Below are the code and all the weights of a small trained network. Each question names an input and a class and asks about switching units off, where a switched-off unit gives its printed mean instead of its output.

import numpy as np


def w(rows, s, z=0):
    codes = np.array(rows[::2]) - 128.0
    scale = np.full(codes.shape[1], s)
    scale[-1] = z or s
    return codes * scale


def f(y):
    return np.maximum(y, 0)


def log_softmax(a):
    a = a - a.max(-1, keepdims=True)
    return a - np.log(np.exp(a).sum(-1, keepdims=True))


def net(x, mask):
    res = np.array(x, float).reshape(1, 2) / 4 @ E
    y = f(res @ A[0][:, :-1].T + A[0][:, -1])
    res = res + np.where(mask, y, B[0][:, -1]) @ B[0][:, :-1]
    return log_softmax(res[-1] @ U[:, :-1].T + U[:, -1])


A, B = {}, {}
E = w([
[140,159,121,136,138,190,48,92,83,30,249],'x0',
[170,169,109,153,223,211,106,47,207,165,114],'x1',
],0.013)
A[0] = w([
[130,104,152,145,197,234,131,70,131,134,177,129],'n1',
[91,175,166,150,129,152,125,171,120,186,121,110],'n2',
[137,137,129,101,133,131,88,118,150,127,124,120],'n3',
[121,141,141,111,189,154,106,119,151,111,134,122],'n4',
[164,113,121,136,146,110,144,133,174,170,81,209],'n5',
[127,106,121,133,83,77,125,194,73,83,206,187],'n6',
[130,133,124,122,137,141,108,70,118,115,145,245],'n7',
[118,123,132,131,135,181,104,123,116,127,145,254],'n8',
[147,150,137,111,111,112,123,153,92,98,135,164],'n9',
[111,164,113,129,157,171,136,107,118,107,162,230],'n10',
[110,118,120,169,77,134,155,154,151,104,168,153],'n11',
[124,126,122,123,111,142,114,118,93,45,242,176],'n12',
[117,120,126,120,143,107,166,109,167,202,49,81],'n13',
[162,160,97,148,166,232,114,5,177,126,167,121],'n14',
],0.014,0.005)
B[0] = w([
[129,147,163,122,127,160,54,50,141,64,222,204],'n1',
[119,147,130,156,111,128,154,111,125,155,141,147],'n2',
[143,127,85,88,131,63,125,146,101,112,116,143],'n3',
[157,117,127,112,110,115,89,183,116,73,168,164],'n4',
[23,104,106,126,130,152,140,200,205,145,24,196],'n5',
[10,123,128,134,158,133,119,109,62,40,143,235],'n6',
[157,74,89,99,95,120,110,117,160,139,63,179],'n7',
[125,74,93,105,160,126,113,188,220,117,72,177],'n8',
[89,118,130,111,51,118,94,130,89,151,136,170],'n9',
[159,126,139,139,132,142,130,104,194,141,126,187],'n10',
[134,191,107,104,133,149,147,103,65,144,171,161],'n11',
[177,174,158,162,147,177,49,200,110,192,70,253],'n12',
[178,151,143,183,157,183,108,189,64,235,103,215],'n13',
[168,151,149,76,93,102,36,56,74,4,183,238],'n14',
],0.02,0.024)
U = w([
[153,67,103,220,153,144,223,209,180,254,32,227],'0',
[212,95,178,195,105,145,184,122,120,111,151,24],'1',
[195,154,161,50,121,137,51,126,168,11,122,184],'2',
[57,81,92,70,83,24,221,116,88,42,201,17],'3',
[153,193,138,144,91,105,117,104,113,185,196,20],'4',
[53,166,148,151,126,157,104,204,56,91,87,227],'5',
[156,140,114,127,173,89,174,106,106,102,158,4],'6',
],0.0089,0.0037)

Each question gives the input, the list of numbers given to net, and the class t.
The units are the neurons (one row each of A and B). Each row of codes is followed by its name. A weight is (code - 128) times the scale printed after its matrix; where a second scale follows, it is the last column's (A, B and U).
mask holds one flag per neuron, in row order. A switched-off neuron (its flag False) gives its mean, the last column of its row in B, instead of its output. The means were averaged over made-up inputs and are rounded, as every weight is.
A unit's drop is (log p(t) with every unit on - log p(t) with that unit switched off) / (log p(t) with every unit on - log p(t) with every unit switched off).
most important unit: the unit with the biggest drop
k most important neurons: the k neurons with the biggest drops, biggest first
drop of u: that unit's drop, to one decimal
input [-3,3], class 0: most important unit	n6
input [-2,-5], class 3: 2 most important neurons	[n12; n13]
input [-8,8], class 0: 2 most important neurons	[n13; n6]
input [8,-3], class 5: 2 most important neurons	[n6; n12]
input [-1,1], class 0: 3 most important neurons	[n14; n6; n1]
input [-2,1], class 0: 2 most important neurons	[n14; n6]
input [-6,8], class 5: 3 most important neurons	[n13; n5; n14]
input [1,-1], class 5: 2 most important neurons	[n14; n1]
input [2,-2], class 5: drop of n14	1.3
input [-7,-5], class 0: drop of n14	0.3
input [4,-2], class 5: drop of n14	1.5
